0: 1.571	-2.224	2.838	-0.561	2.185	2.212	-1.278	0.690	-0.385	1.005	1.195	-0.192	2.973	2.805	2.872	-6.038	0.007	-0.367	-1.595	2.227	3.285	6.750	-4.578	-1.027	-3.106	0.185	-0.232	-0.749	-0.322
1: -0.633	-0.098	1.888	0.228	-0.742	-1.394	-1.581	-0.293	-1.357	2.597	-0.755	-0.405	4.190	-3.569	3.328	-1.219	0.001	-0.132	1.864	0.000	0.440	-0.724	-7.171	-0.562	-1.795	2.428	1.717	-0.607	0.442
2: -0.481	-0.066	-0.969	1.283	-2.515	0.618	2.404	-1.364	0.029	0.493	1.687	-0.269	0.580	0.705	2.677	-3.366	-0.570	1.005	-0.906	0.203	-0.921	1.128	-6.762	-2.050	0.297	0.728	0.025	1.541	1.015 : 1
3: -1.317	-2.406	-0.837	-2.825	0.587	0.515	3.385	1.439	-0.391	-0.778	0.387	-0.511	-0.352	0.397	1.573	4.285	1.277	-0.659	0.078	-2.868	-2.642	-1.388	-0.277	1.961	0.356	0.514	-2.736	1.899	0.631 : 2
4: -0.047	-0.069	-0.197	0.020	-0.295	-0.001	-0.132	-0.028	0.614	-0.226	0.080	-0.060	-0.101	0.321	2.826	1.070	0.057	-0.033	0.076	0.074	-0.184	-0.799	8.261	-0.034	0.087	0.000	0.600	0.259	0.020 : 3
5: 1.324	0.409	0.468	0.398	0.016	0.767	1.896	0.175	-0.890	-0.264	-0.199	0.544	-0.933	0.370	2.698	-0.351	-1.289	-0.325	-0.563	0.219	-1.186	-1.120	-3.294	0.210	0.072	-0.183	-0.324	-0.162	0.078 : 2
6: -4.828	-7.251	1.929	-3.186	4.345	-2.486	6.443	0.319	-3.730	-1.075	2.977	-2.991	-0.404	-2.044	3.205	6.043	1.696	-0.683	-2.782	-8.824	-2.220	-2.526	-4.637	-0.048	-1.073	-0.176	1.259	3.575	-2.888 : 3
7: -1.129	1.267	-0.042	0.627	-1.535	-2.379	-0.789	-0.829	-0.690	1.766	-1.326	-0.326	1.035	-4.455	3.274	2.056	-0.304	0.072	1.725	-1.335	-1.465	-4.959	-5.163	0.060	0.454	2.069	1.624	-0.296	0.563 : 1
8: -3.388	-1.812	-0.471	0.665	-0.617	-2.450	1.709	-0.203	-2.300	-0.128	-0.393	-1.756	3.866	-2.516	2.850	0.876	0.656	1.148	-1.622	-3.370	2.109	6.253	4.176	-4.618	-2.223	-1.511	0.863	-0.475	-2.516 : 4
9: 0.072	2.842	1.252	0.163	1.320	-3.059	-0.933	-0.284	2.243	-2.382	-0.777	-0.154	-3.045	-1.276	3.489	1.816	0.516	-0.945	-0.005	-3.706	0.182	-0.157	-2.950	4.603	-1.551	-0.226	2.521	-1.075	-0.248 : 5
10: -0.309	0.592	-0.366	-0.133	0.122	-0.837	0.389	-0.204	-0.233	1.222	0.101	-0.717	-1.386	0.382	3.014	-1.059	-0.467	-0.118	0.690	-1.297	-1.139	-1.366	-4.327	-0.014	0.883	0.247	-0.125	-0.601	-0.583 : 5
11: 0.244	0.227	0.486	0.464	0.373	-0.190	-0.393	-0.490	-0.283	0.118	0.534	0.045	-0.993	-0.411	3.534	-0.492	-0.323	0.011	-0.244	0.025	0.010	-1.944	1.419	0.137	-0.052	0.482	0.612	-0.141	-0.211 : 5
12: -0.981	2.899	-0.047	0.685	-1.907	-3.533	2.210	-1.115	3.763	-3.375	-0.205	-0.174	-2.891	-0.679	2.486	3.229	0.729	-0.361	-0.337	-5.916	-0.679	3.485	4.000	4.829	-2.165	-0.034	-0.574	-2.388	0.840 : 9
13: 1.064	-1.241	1.750	-0.379	1.317	1.559	-0.668	0.329	-0.066	0.359	0.729	-0.186	1.424	1.679	3.083	-3.575	0.118	-0.244	-1.011	1.789	1.919	3.901	7.294	-0.999	-1.678	-0.010	-0.403	-0.642	-0.222 : 4
14: -0.357	1.641	-0.042	-0.293	-0.399	-2.437	0.189	0.064	2.237	-2.426	-1.293	0.068	-1.801	-0.716	2.556	2.728	0.824	-0.531	0.324	-3.824	-0.008	1.912	5.541	3.825	-1.506	-0.342	-1.152	-2.223	0.216 : 12
15: -0.923	0.983	-1.035	-0.223	-0.121	0.011	-0.055	-0.342	-0.180	2.328	0.301	-1.244	-2.677	0.396	3.487	-1.536	-0.321	-0.103	1.400	-2.484	-1.397	-2.146	-0.475	-0.111	1.660	0.449	0.359	-1.035	-0.901 : 10
16: 2.478	-2.425	2.556	-1.054	2.976	3.765	-0.362	1.044	0.225	-0.680	2.057	-0.025	1.372	5.759	2.850	-6.341	0.393	-0.263	-3.674	2.837	3.688	9.391	-0.232	-0.615	-2.625	-1.323	0.529	-0.404	-0.629 : 0
17: 3.360	-1.853	3.132	1.093	5.779	2.811	-0.755	-0.714	1.112	-2.221	4.183	0.379	-6.171	6.969	4.641	-6.134	-0.772	-0.589	-4.062	2.944	3.223	2.030	-9.999	0.608	0.233	-2.967	3.667	-0.107	-1.788 : 0
